Where the symbols take the items:
J438: χ>J735, ω>J724, τ>J608, σ>J939, β>J523, α>J248
J208: χ>J819, ω>J968, τ>J722, σ>J112, β>J124, α>J764
J282: χ>J926, ω>J77, τ>J294, σ>J757, β>J305, α>J809
J111: χ>J37, ω>J959, τ>J551, σ>J437, β>J652, α>J760
J729: χ>J769, ω>J948, τ>J172, σ>J344, β>J329, α>J537
J819: χ>J420, ω>J764, τ>J111, σ>J652, β>J403, α>J835
J683: χ>J647, ω>J268, τ>J313, σ>J596, β>J500, α>J778
J835: χ>J618, ω>J652, τ>J760, σ>J420, β>J974, α>J72
J98: χ>J450, ω>J608, τ>J555, σ>J913, β>J248, α>J661
J131: χ>J921, ω>J341, τ>J647, σ>J380, β>J630, α>J807
J715: χ>J191, ω>J639, τ>J77, σ>J810, β>J175, α>J305
J363: χ>J551, ω>J370, τ>J206, σ>J469, β>J86, α>J579
J343: χ>J313, ω>J45, τ>J403, σ>J670, β>J930, α>J678
J224: χ>J175, ω>J937, τ>J934, σ>J704, β>J450, α>J841
J256: χ>J131, ω>J686, τ>J683, σ>J500, β>J521, α>J341
J500: χ>J380, ω>J256, τ>J596, σ>J341, β>J966, α>J131
J959: χ>J760, ω>J86, τ>J579, σ>J111, β>J819, α>J437
J469: χ>J513, ω>J363, τ>J870, σ>J579, β>J959, α>J551
J226: χ>J256, ω>J478, τ>J168, σ>J257, β>J921, α>J686
J630: χ>J77, ω>J985, τ>J380, σ>J164, β>J934, α>J891
J974: χ>J264, ω>J638, τ>J420, σ>J717, β>J313, α>J219
J97: χ>J329, ω>J705, τ>J71, σ>J365, β>J43, α>J988
J809: χ>J934, ω>J757, τ>J966, σ>J926, β>J555, α>J952
J341: χ>J807, ω>J500, τ>J778, σ>J131, β>J985, α>J380
J437: χ>J968, ω>J111, τ>J513, σ>J760, β>J835, α>J37
J58: χ>J438, ω>J450, τ>J841, σ>J319, β>J227, α>J724
J45: χ>J678, ω>J169, τ>J304, σ>J343, β>J168, α>J670
J764: χ>J835, ω>J112, τ>J959, σ>J819, β>J304, α>J652
J365: χ>J206, ω>J97, τ>J948, σ>J988, β>J290, α>J329
J403: χ>J717, ω>J304, τ>J652, σ>J638, β>J670, α>J974
J799: χ>J966, ω>J921, τ>J686, σ>J294, β>J282, α>J521
J268: χ>J778, ω>J930, τ>J678, σ>J683, β>J256, α>J596
J985: χ>J891, ω>J966, τ>J131, σ>J630, β>J952, α>J164
J513: χ>J22, ω>J551, τ>J144, σ>J905, β>J760, α>J534
J854: χ>J290, ω>J964, τ>J705, σ>J144, β>J513, α>J43
J329: χ>J964, ω>J988, τ>J344, σ>J206, β>J363, α>J870
J290: χ>J469, ω>J43, τ>J988, σ>J370, β>J22, α>J363
J523: χ>J838, ω>J731, τ>J939, σ>J220, β>J769, α>J50
J838: χ>J729, ω>J50, τ>J456, σ>J71, β>J97, α>J948
J227: χ>J523, ω>J171, τ>J319, σ>J172, β>J729, α>J731
J704: χ>J907, ω>J224, τ>J639, σ>J841, β>J58, α>J175
J264: χ>J343, ω>J219, τ>J124, σ>J169, β>J190, α>J45
J219: χ>J45, ω>J717, τ>J618, σ>J264, β>J803, α>J169
J144: χ>J370, ω>J854, τ>J97, σ>J43, β>J905, α>J290
J705: χ>J988, ω>J17, τ>J838, σ>J97, β>J144, α>J365
J803: χ>J168, ω>J872, τ>J264, σ>J190, β>J647, α>J151
J220: χ>J71, ω>J523, τ>J248, σ>J50, β>J17, α>J838
J294: χ>J985, ω>J799, τ>J256, σ>J521, β>J757, α>J966
J86: χ>J437, ω>J722, τ>J469, σ>J959, β>J764, α>J111
J37: χ>J112, ω>J760, τ>J534, σ>J968, β>J72, α>J208
J952: χ>J715, ω>J926, τ>J630, σ>J934, β>J224, α>J639
J757: χ>J952, ω>J282, τ>J521, σ>J809, β>J191, α>J926
J968: χ>J764, ω>J37, τ>J22, σ>J208, β>J618, α>J112
J304: χ>J974, ω>J874, τ>J819, σ>J403, β>J343, α>J638
J206: χ>J854, ω>J329, τ>J537, σ>J870, β>J469, α>J964
J43: χ>J363, ω>J144, τ>J365, σ>J290, β>J534, α>J370
J172: χ>J220, ω>J227, τ>J724, σ>J731, β>J344, α>J523
J478: χ>J686, ω>J647, τ>J151, σ>J226, β>J807, α>J257
J77: χ>J809, ω>J891, τ>J799, σ>J282, β>J810, α>J757
J913: χ>J58, ω>J98, τ>J937, σ>J661, β>J735, α>J450
J112: χ>J652, ω>J208, τ>J86, σ>J764, β>J874, α>J819
J50: χ>J948, ω>J220, τ>J735, σ>J838, β>J705, α>J71
J579: χ>J905, ω>J469, τ>J964, σ>J551, β>J111, α>J513
J171: χ>J731, ω>J456, τ>J58, σ>J227, β>J948, α>J172
J191: χ>J224, ω>J305, τ>J809, σ>J555, β>J98, α>J937
J168: χ>J683, ω>J151, τ>J343, σ>J930, β>J257, α>J268
J618: χ>J304, ω>J72, τ>J208, σ>J124, β>J264, α>J874
J313: χ>J190, ω>J678, τ>J717, σ>J872, β>J596, α>J803
J930: χ>J596, ω>J168, τ>J670, σ>J268, β>J686, α>J683
J17: χ>J365, ω>J769, τ>J50, σ>J705, β>J854, α>J97
J731: χ>J50, ω>J172, τ>J438, σ>J523, β>J537, α>J220
J661: χ>J319, ω>J913, τ>J224, σ>J450, β>J456, α>J58
J966: χ>J164, ω>J521, τ>J341, σ>J985, β>J926, α>J630
J248: χ>J171, ω>J939, τ>J913, σ>J735, β>J50, α>J456
J647: χ>J257, ω>J778, τ>J190, σ>J478, β>J380, α>J226
J124: χ>J403, ω>J618, τ>J112, σ>J874, β>J169, α>J304
J151: χ>J268, ω>J190, τ>J45, σ>J168, β>J226, α>J930
J257: χ>J500, ω>J226, τ>J930, σ>J686, β>J799, α>J256
J380: χ>J799, ω>J131, τ>J478, σ>J807, β>J164, α>J921
J722: χ>J111, ω>J22, τ>J363, σ>J86, β>J112, α>J959
J778: χ>J226, ω>J596, τ>J803, σ>J647, β>J131, α>J478
J652: χ>J72, ω>J819, τ>J437, σ>J835, β>J638, α>J420
J934: χ>J810, ω>J952, τ>J164, σ>J639, β>J704, α>J715
J841: χ>J608, ω>J704, τ>J715, σ>J175, β>J319, α>J907
J891: χ>J757, ω>J164, τ>J921, σ>J77, β>J715, α>J282
J670: χ>J872, ω>J343, τ>J638, σ>J678, β>J268, α>J313
J420: χ>J124, ω>J835, τ>J37, σ>J72, β>J717, α>J618
J551: χ>J534, ω>J579, τ>J854, σ>J513, β>J437, α>J905
J717: χ>J169, ω>J974, τ>J72, σ>J219, β>J872, α>J264
J456: χ>J172, ω>J735, τ>J450, σ>J171, β>J71, α>J227
J344: χ>J17, ω>J729, τ>J731, σ>J537, β>J206, α>J769
J537: χ>J705, ω>J344, τ>J523, σ>J769, β>J870, α>J17
J638: χ>J219, ω>J403, τ>J835, σ>J974, β>J678, α>J717
J810: χ>J555, ω>J715, τ>J282, σ>J305, β>J907, α>J191
J190: χ>J930, ω>J803, τ>J169, σ>J151, β>J478, α>J168
J175: χ>J98, ω>J841, τ>J810, σ>J907, β>J724, α>J608
J874: χ>J638, ω>J124, τ>J764, σ>J304, β>J45, α>J403
J769: χ>J97, ω>J537, τ>J220, σ>J17, β>J964, α>J705
J807: χ>J294, ω>J380, τ>J226, σ>J921, β>J891, α>J799
J164: χ>J282, ω>J630, τ>J807, σ>J891, β>J639, α>J77
J921: χ>J521, ω>J807, τ>J257, σ>J799, β>J77, α>J294
J71: χ>J344, ω>J838, τ>J171, σ>J948, β>J365, α>J729
J905: χ>J722, ω>J513, τ>J43, σ>J534, β>J37, α>J22
J678: χ>J803, ω>J670, τ>J974, σ>J313, β>J683, α>J872
J735: χ>J227, ω>J248, τ>J661, σ>J456, β>J838, α>J171
J760: χ>J208, ω>J437, τ>J905, σ>J37, β>J420, α>J968
J948: χ>J537, ω>J71, τ>J227, σ>J729, β>J988, α>J344
J872: χ>J151, ω>J313, τ>J219, σ>J803, β>J778, α>J190
J988: χ>J870, ω>J365, τ>J729, σ>J329, β>J370, α>J206
J305: χ>J937, ω>J810, τ>J757, σ>J191, β>J608, α>J555
J907: χ>J913, ω>J175, τ>J305, σ>J608, β>J438, α>J98
J639: χ>J305, ω>J934, τ>J891, σ>J715, β>J841, α>J810
J870: χ>J144, ω>J206, τ>J769, σ>J964, β>J579, α>J854
J608: χ>J661, ω>J907, τ>J191, σ>J98, β>J939, α>J913
J939: χ>J456, ω>J438, τ>J98, σ>J248, β>J220, α>J735
J555: χ>J704, ω>J191, τ>J926, σ>J937, β>J913, α>J224
J686: χ>J341, ω>J257, τ>J268, σ>J256, β>J294, α>J500
J22: χ>J959, ω>J534, τ>J370, σ>J722, β>J208, α>J86
J534: χ>J86, ω>J905, τ>J290, σ>J22, β>J968, α>J722
J937: χ>J841, ω>J555, τ>J952, σ>J224, β>J661, α>J704
J596: χ>J478, ω>J683, τ>J872, σ>J778, β>J341, α>J647
J169: χ>J670, ω>J264, τ>J874, σ>J45, β>J151, α>J343
J72: χ>J874, ω>J420, τ>J968, σ>J618, β>J219, α>J124
J521: χ>J630, ω>J294, τ>J500, σ>J966, β>J809, α>J985
J319: χ>J939, ω>J58, τ>J175, σ>J724, β>J172, α>J438
J964: χ>J43, ω>J870, τ>J17, σ>J854, β>J551, α>J144
J370: χ>J579, ω>J290, τ>J329, σ>J363, β>J722, α>J469
J724: χ>J248, ω>J319, τ>J907, σ>J438, β>J731, α>J939
J450: χ>J724, ω>J661, τ>J704, σ>J58, β>J171, α>J319
J926: χ>J639, ω>J809, τ>J985, σ>J952, β>J937, α>J934

In the rows, 599 means zero.

The rows follow the links: the fewer symbols apart two items are, the more alike their rows tend to be.

Each row is also shifted at random along 4 hidden directions that mean nothing.

Each row, then its item:
[811, 631, 631, 560, 603, 571, 614, 525, 619, 591, 636, 561, 609, 663, 551, 589, 562, 692, 557, 671, 515, 572, 605, 585, 541, 509, 557, 596, 689, 656, 603, 524, 586]; item J630
[603, 662, 535, 668, 721, 686, 605, 639, 553, 641, 657, 596, 632, 733, 547, 655, 539, 645, 691, 671, 559, 691, 730, 595, 547, 760, 579, 614, 531, 569, 596, 599, 598]; item J948
[425, 578, 540, 586, 592, 690, 614, 647, 604, 589, 695, 576, 619, 654, 659, 561, 627, 487, 665, 616, 573, 624, 654, 576, 661, 658, 606, 597, 563, 607, 656, 571, 696]; item J171
[740, 655, 663, 599, 613, 532, 551, 550, 606, 549, 546, 615, 591, 756, 522, 647, 616, 477, 705, 611, 555, 533, 646, 629, 529, 597, 611, 632, 663, 641, 602, 536, 584]; item J168
[497, 677, 575, 638, 665, 618, 569, 657, 564, 681, 548, 633, 641, 597, 533, 598, 567, 723, 572, 604, 603, 655, 664, 555, 522, 610, 580, 579, 539, 565, 588, 651, 557]; item J905
[644, 612, 637, 584, 660, 584, 635, 517, 556, 564, 654, 564, 583, 682, 604, 599, 588, 714, 569, 672, 550, 616, 623, 615, 602, 591, 553, 606, 692, 681, 625, 547, 554]; item J77
[806, 495, 657, 563, 523, 566, 630, 535, 668, 523, 567, 550, 549, 608, 647, 596, 552, 372, 669, 553, 681, 556, 584, 618, 675, 698, 627, 642, 648, 611, 577, 606, 616]; item J799
[682, 697, 573, 678, 719, 631, 538, 680, 553, 608, 540, 633, 604, 735, 545, 624, 590, 525, 758, 581, 652, 655, 751, 586, 519, 733, 643, 609, 534, 580, 620, 644, 585]; item J551
[449, 570, 591, 679, 684, 619, 601, 663, 488, 593, 542, 644, 565, 512, 674, 638, 629, 602, 614, 530, 779, 690, 604, 672, 683, 774, 643, 618, 539, 569, 592, 726, 521]; item J579
[651, 556, 618, 530, 547, 659, 639, 584, 667, 567, 647, 526, 563, 611, 706, 533, 597, 480, 640, 585, 585, 588, 624, 517, 656, 596, 612, 584, 628, 596, 622, 597, 682]; item J305
[574, 562, 526, 554, 527, 655, 616, 645, 634, 600, 721, 575, 616, 532, 662, 541, 663, 582, 559, 608, 560, 586, 534, 593, 658, 495, 612, 564, 583, 597, 641, 550, 706]; item J248
[829, 553, 507, 668, 601, 592, 570, 683, 551, 574, 638, 649, 581, 486, 609, 633, 660, 557, 618, 558, 738, 626, 509, 738, 647, 646, 675, 601, 533, 580, 610, 624, 604]; item J988
[741, 670, 534, 586, 626, 677, 569, 659, 613, 616, 713, 583, 617, 671, 601, 582, 655, 627, 643, 661, 491, 604, 633, 565, 548, 516, 615, 567, 582, 583, 641, 538, 687]; item J456
[387, 624, 536, 583, 561, 627, 557, 696, 587, 652, 615, 625, 672, 546, 590, 518, 646, 560, 548, 576, 628, 601, 602, 575, 618, 545, 601, 570, 547, 619, 654, 605, 654]; item J43
[676, 601, 696, 593, 655, 594, 634, 521, 580, 577, 559, 562, 564, 685, 608, 652, 535, 597, 622, 640, 600, 615, 663, 590, 598, 709, 563, 649, 670, 607, 551, 613, 531]; item J380
[471, 628, 493, 592, 565, 634, 609, 654, 606, 715, 678, 612, 707, 508, 515, 568, 559, 787, 439, 660, 522, 623, 559, 575, 565, 505, 539, 568, 529, 589, 594, 564, 626]; item J17
[982, 625, 548, 676, 702, 669, 588, 677, 544, 609, 641, 616, 546, 562, 631, 698, 631, 672, 657, 613, 656, 669, 590, 668, 586, 679, 666, 605, 533, 496, 555, 649, 582]; item J71
[680, 610, 521, 669, 659, 597, 583, 667, 495, 627, 651, 657, 613, 477, 579, 644, 655, 783, 504, 616, 670, 660, 508, 719, 614, 577, 619, 592, 550, 582, 599, 617, 551]; item J329
[383, 574, 669, 592, 561, 562, 599, 581, 597, 621, 484, 627, 576, 492, 628, 629, 602, 624, 537, 535, 631, 576, 547, 579, 627, 589, 599, 604, 599, 546, 540, 678, 544]; item J974
[526, 586, 653, 582, 634, 579, 652, 495, 599, 586, 605, 551, 610, 706, 559, 608, 502, 651, 581, 671, 549, 622, 668, 590, 589, 679, 522, 633, 669, 672, 592, 560, 549]; item J521
[676, 675, 655, 643, 674, 533, 572, 530, 578, 613, 525, 627, 595, 690, 485, 703, 543, 722, 616, 640, 529, 584, 633, 613, 479, 600, 571, 632, 629, 582, 536, 580, 498]; item J670
[556, 634, 640, 664, 688, 539, 564, 598, 485, 582, 513, 674, 545, 525, 613, 673, 676, 765, 554, 562, 667, 621, 535, 686, 584, 566, 637, 591, 609, 581, 581, 664, 479]; item J420
[534, 614, 544, 593, 521, 580, 564, 666, 681, 670, 540, 620, 661, 544, 521, 526, 552, 535, 579, 538, 606, 567, 608, 524, 546, 541, 596, 569, 520, 579, 601, 623, 651]; item J722
[590, 600, 633, 554, 615, 605, 632, 538, 600, 554, 659, 551, 593, 698, 626, 555, 594, 598, 605, 647, 548, 599, 649, 577, 610, 585, 562, 602, 678, 683, 651, 540, 614]; item J757
[327, 536, 513, 577, 552, 639, 670, 558, 659, 601, 725, 544, 656, 650, 590, 529, 535, 580, 592, 643, 516, 615, 624, 561, 640, 626, 541, 587, 577, 665, 656, 521, 685]; item J450
[571, 576, 527, 620, 616, 649, 613, 600, 615, 547, 718, 577, 604, 733, 616, 575, 603, 468, 730, 632, 561, 618, 675, 616, 623, 678, 612, 604, 577, 645, 674, 532, 687]; item J438
[447, 614, 665, 623, 621, 566, 572, 596, 572, 580, 488, 638, 565, 596, 624, 636, 631, 559, 643, 534, 648, 586, 609, 599, 599, 631, 628, 614, 597, 568, 574, 663, 548]; item J304
[569, 597, 519, 659, 663, 639, 626, 638, 542, 657, 661, 620, 633, 535, 563, 645, 565, 765, 533, 645, 615, 675, 578, 661, 602, 665, 576, 601, 527, 569, 576, 616, 568]; item J769
[579, 580, 650, 586, 538, 515, 591, 536, 616, 597, 536, 619, 600, 546, 549, 636, 589, 622, 534, 588, 584, 539, 514, 637, 586, 540, 583, 616, 636, 605, 551, 584, 550]; item J872
[831, 622, 529, 658, 633, 600, 549, 702, 527, 596, 623, 653, 589, 515, 603, 622, 700, 623, 599, 574, 695, 623, 539, 698, 601, 573, 672, 589, 551, 576, 622, 620, 599]; item J964
[446, 620, 488, 632, 606, 626, 593, 648, 608, 654, 667, 608, 702, 665, 495, 567, 542, 587, 609, 645, 564, 624, 667, 594, 565, 641, 563, 598, 523, 638, 646, 548, 646]; item J97
[700, 601, 716, 541, 569, 582, 583, 575, 586, 570, 543, 597, 553, 556, 664, 631, 674, 569, 557, 584, 622, 547, 547, 606, 636, 545, 612, 620, 689, 584, 559, 614, 562]; item J478
[365, 488, 626, 500, 485, 633, 665, 568, 652, 555, 650, 532, 589, 542, 741, 483, 621, 462, 549, 564, 617, 572, 564, 543, 745, 582, 579, 590, 648, 655, 645, 591, 682]; item J934
[644, 589, 589, 557, 598, 653, 665, 566, 638, 642, 672, 548, 596, 543, 641, 579, 545, 789, 500, 654, 512, 634, 566, 528, 599, 523, 550, 564, 611, 568, 570, 594, 612]; item J704
[764, 661, 549, 599, 527, 520, 519, 644, 660, 641, 554, 655, 642, 543, 479, 547, 627, 624, 568, 557, 560, 530, 534, 584, 477, 382, 626, 547, 566, 601, 618, 561, 630]; item J208
[777, 493, 597, 585, 561, 646, 661, 577, 650, 534, 635, 537, 511, 556, 727, 589, 582, 474, 669, 556, 665, 615, 574, 590, 693, 688, 645, 604, 595, 562, 589, 637, 647]; item J224
[784, 605, 558, 624, 649, 688, 606, 673, 561, 612, 659, 599, 569, 539, 671, 652, 646, 641, 622, 609, 631, 655, 579, 628, 628, 642, 650, 596, 550, 510, 575, 639, 618]; item J220
[553, 585, 634, 592, 539, 543, 552, 631, 601, 583, 505, 650, 564, 491, 640, 594, 685, 534, 590, 501, 668, 542, 517, 613, 617, 515, 664, 582, 594, 570, 593, 650, 588]; item J618
[486, 495, 557, 642, 522, 548, 601, 637, 626, 592, 516, 630, 596, 454, 600, 565, 569, 474, 598, 479, 761, 595, 530, 638, 661, 676, 640, 596, 512, 584, 587, 685, 593]; item J959
[407, 572, 714, 613, 654, 563, 618, 524, 502, 528, 540, 614, 549, 647, 655, 671, 637, 557, 622, 597, 666, 609, 621, 678, 676, 735, 588, 667, 682, 644, 586, 624, 499]; item J596
[436, 470, 613, 555, 557, 653, 703, 562, 612, 590, 650, 536, 550, 447, 755, 571, 574, 664, 497, 580, 642, 644, 519, 577, 743, 641, 579, 589, 611, 576, 572, 659, 600]; item J937

The symbols that take the first to the second take the third to the fourth, perhaps in another order. What is the fourth?
Answer with the item's name.
[714, 617, 529, 671, 719, 640, 622, 577, 555, 541, 712, 585, 578, 768, 589, 649, 588, 618, 739, 673, 555, 666, 683, 659, 578, 710, 611, 612, 590, 633, 647, 536, 616]
: [661, 505, 553, 606, 586, 625, 678, 556, 627, 563, 677, 559, 561, 551, 662, 603, 554, 620, 605, 602, 615, 641, 550, 622, 659, 662, 601, 594, 580, 585, 594, 595, 620]
:: [662, 626, 560, 628, 584, 515, 560, 620, 589, 641, 548, 665, 613, 473, 516, 597, 620, 767, 496, 566, 616, 579, 491, 640, 532, 445, 618, 557, 570, 587, 586, 612, 547]
: J86

[505, 500, 523, 702, 672, 607, 651, 627, 469, 595, 639, 637, 569, 436, 649, 683, 605, 727, 527, 589, 768, 708, 499, 776, 723, 782, 615, 632, 525, 574, 572, 675, 509]
: [548, 637, 511, 663, 674, 612, 589, 649, 523, 638, 656, 638, 651, 600, 528, 622, 599, 731, 561, 653, 607, 660, 609, 668, 571, 632, 583, 595, 545, 620, 626, 582, 573]
:: [483, 584, 546, 691, 689, 615, 588, 666, 480, 567, 614, 651, 593, 597, 627, 629, 654, 568, 651, 576, 743, 676, 626, 714, 663, 762, 643, 620, 551, 622, 647, 647, 559]
: J290

[531, 610, 575, 680, 652, 515, 577, 596, 528, 600, 538, 675, 594, 555, 544, 633, 605, 718, 577, 567, 663, 621, 551, 681, 564, 595, 615, 591, 571, 617, 602, 634, 509]
: [721, 607, 662, 608, 569, 563, 548, 611, 646, 572, 478, 624, 548, 617, 602, 634, 617, 434, 707, 510, 642, 545, 608, 580, 567, 621, 666, 613, 589, 539, 561, 645, 593]
:: [610, 562, 547, 562, 555, 643, 658, 565, 687, 619, 693, 539, 618, 613, 603, 553, 522, 635, 584, 641, 510, 611, 602, 531, 595, 566, 563, 572, 583, 609, 606, 552, 668]
: J171

[556, 550, 638, 531, 577, 647, 651, 571, 619, 570, 649, 545, 566, 575, 728, 545, 621, 590, 568, 602, 587, 607, 589, 543, 677, 582, 589, 589, 650, 618, 623, 609, 637]
: [723, 621, 630, 526, 586, 618, 608, 573, 627, 579, 662, 549, 593, 652, 644, 539, 629, 621, 578, 642, 520, 574, 606, 548, 584, 477, 582, 572, 680, 650, 642, 540, 644]
:: [617, 671, 630, 549, 518, 570, 510, 643, 699, 610, 503, 620, 627, 672, 546, 541, 629, 404, 692, 532, 537, 497, 650, 492, 503, 470, 633, 576, 592, 581, 620, 584, 677]
: J420

[689, 590, 579, 621, 541, 510, 549, 632, 588, 598, 533, 672, 580, 424, 583, 595, 675, 669, 513, 516, 670, 546, 443, 666, 585, 434, 657, 560, 582, 579, 591, 630, 568]
: [456, 567, 629, 625, 566, 549, 561, 613, 584, 545, 503, 646, 559, 577, 637, 598, 660, 437, 670, 492, 693, 567, 587, 631, 637, 630, 662, 607, 589, 601, 622, 649, 587]
:: [312, 572, 707, 548, 576, 583, 616, 541, 586, 562, 550, 581, 598, 670, 642, 595, 610, 460, 611, 598, 605, 565, 652, 582, 668, 676, 564, 646, 673, 653, 610, 597, 580]
: J256

[476, 614, 547, 621, 565, 590, 569, 650, 656, 641, 533, 618, 657, 637, 517, 541, 532, 475, 656, 547, 628, 595, 677, 536, 545, 648, 600, 588, 513, 596, 616, 624, 626]
: [511, 738, 650, 609, 660, 586, 529, 595, 620, 635, 503, 622, 626, 808, 502, 621, 571, 552, 721, 619, 487, 571, 763, 494, 449, 592, 585, 605, 603, 594, 597, 579, 583]
:: [673, 656, 568, 655, 675, 628, 543, 698, 554, 607, 558, 640, 596, 638, 593, 606, 637, 528, 697, 561, 683, 647, 677, 605, 565, 676, 654, 596, 543, 570, 619, 655, 595]
: J835

[341, 492, 677, 511, 492, 583, 682, 519, 640, 621, 577, 544, 611, 468, 659, 562, 535, 623, 431, 592, 623, 582, 525, 560, 709, 608, 524, 624, 658, 615, 544, 625, 574]
: [734, 543, 640, 572, 602, 574, 640, 539, 572, 529, 644, 567, 542, 568, 676, 597, 633, 634, 562, 611, 635, 601, 539, 651, 666, 583, 609, 606, 685, 649, 618, 584, 576]
:: [393, 615, 717, 532, 604, 610, 627, 538, 580, 625, 557, 567, 603, 614, 635, 609, 587, 661, 513, 640, 552, 586, 629, 546, 628, 613, 533, 629, 683, 611, 558, 613, 542]
: J966

[489, 593, 622, 502, 544, 653, 629, 576, 670, 585, 660, 523, 617, 691, 659, 497, 592, 495, 624, 622, 514, 576, 674, 481, 628, 553, 562, 582, 655, 662, 656, 547, 695]
: [794, 555, 600, 627, 670, 646, 664, 556, 597, 554, 646, 553, 524, 633, 677, 646, 559, 620, 680, 614, 623, 671, 627, 612, 634, 723, 621, 609, 601, 565, 582, 628, 590]
:: [735, 593, 540, 621, 632, 646, 616, 625, 557, 577, 712, 598, 570, 554, 660, 622, 667, 705, 587, 636, 582, 635, 531, 663, 631, 552, 630, 578, 598, 582, 618, 568, 627]
: J523

[653, 609, 610, 551, 614, 667, 638, 574, 661, 594, 655, 530, 589, 697, 644, 560, 552, 580, 654, 641, 516, 619, 684, 497, 587, 615, 576, 587, 621, 600, 614, 576, 655]
: [524, 554, 510, 548, 505, 631, 640, 586, 695, 618, 723, 552, 654, 600, 587, 512, 563, 589, 567, 638, 492, 578, 575, 546, 607, 506, 563, 560, 577, 631, 643, 507, 716]
:: [546, 649, 692, 572, 619, 557, 573, 548, 568, 582, 558, 609, 604, 677, 573, 633, 634, 602, 589, 634, 548, 548, 616, 611, 574, 557, 571, 629, 687, 643, 592, 559, 558]
: J131

[635, 725, 505, 655, 703, 624, 552, 661, 540, 675, 670, 638, 688, 690, 465, 612, 594, 785, 579, 701, 514, 648, 675, 616, 479, 549, 563, 579, 556, 627, 632, 539, 591]
: [614, 634, 567, 602, 571, 622, 544, 705, 633, 646, 550, 626, 635, 571, 576, 541, 613, 500, 633, 540, 637, 590, 633, 539, 559, 576, 634, 569, 530, 564, 618, 644, 650]
:: [633, 651, 606, 679, 679, 533, 535, 609, 542, 550, 523, 668, 572, 688, 544, 644, 640, 556, 717, 557, 653, 595, 644, 664, 546, 637, 658, 605, 597, 618, 631, 616, 545]
: J219

[532, 517, 647, 597, 641, 614, 657, 536, 549, 494, 635, 560, 533, 649, 732, 595, 619, 517, 657, 594, 674, 638, 623, 642, 716, 736, 612, 630, 667, 663, 643, 614, 584]
: [667, 631, 584, 518, 559, 663, 638, 583, 701, 655, 679, 524, 626, 624, 603, 532, 540, 696, 549, 659, 444, 594, 631, 458, 545, 471, 546, 550, 608, 586, 595, 552, 679]
:: [699, 694, 518, 578, 617, 679, 559, 651, 660, 602, 722, 568, 653, 822, 552, 546, 620, 483, 748, 673, 442, 581, 737, 519, 511, 548, 603, 573, 579, 629, 683, 483, 742]
: J71

[674, 636, 684, 589, 628, 531, 582, 543, 528, 592, 557, 636, 574, 546, 581, 675, 658, 786, 487, 636, 575, 561, 505, 671, 579, 488, 585, 616, 685, 602, 554, 585, 496]
: [714, 592, 701, 581, 590, 553, 571, 561, 566, 530, 544, 616, 546, 610, 642, 648, 678, 506, 620, 577, 636, 546, 567, 657, 639, 599, 629, 642, 681, 607, 582, 602, 560]
:: [778, 518, 698, 539, 515, 579, 619, 562, 648, 554, 542, 557, 542, 531, 681, 608, 593, 444, 596, 543, 682, 551, 543, 595, 679, 638, 622, 632, 658, 571, 544, 640, 601]
: J921

[446, 513, 611, 527, 525, 662, 674, 569, 671, 591, 652, 520, 588, 566, 707, 523, 561, 526, 579, 590, 587, 607, 610, 514, 691, 623, 574, 586, 611, 597, 613, 609, 673]
: [587, 500, 528, 592, 540, 618, 669, 578, 619, 584, 711, 572, 586, 475, 656, 572, 597, 676, 522, 607, 601, 614, 478, 641, 680, 553, 603, 574, 583, 602, 610, 571, 641]
:: [507, 674, 559, 576, 587, 630, 550, 707, 595, 689, 589, 630, 663, 536, 572, 536, 640, 665, 520, 592, 581, 599, 609, 532, 548, 477, 593, 557, 549, 579, 624, 618, 637]
: J111

[494, 590, 677, 610, 623, 529, 600, 521, 531, 562, 550, 625, 576, 590, 586, 674, 627, 673, 546, 614, 610, 581, 551, 678, 625, 605, 575, 641, 673, 631, 570, 594, 501]
: [591, 646, 668, 651, 669, 572, 562, 586, 579, 569, 477, 628, 552, 705, 587, 674, 600, 503, 740, 554, 626, 595, 690, 600, 552, 708, 634, 632, 598, 567, 569, 649, 535]
:: [810, 647, 705, 521, 580, 599, 588, 570, 629, 628, 555, 572, 582, 577, 610, 620, 606, 657, 528, 629, 541, 553, 583, 538, 563, 497, 577, 604, 682, 565, 533, 601, 575]
: J803

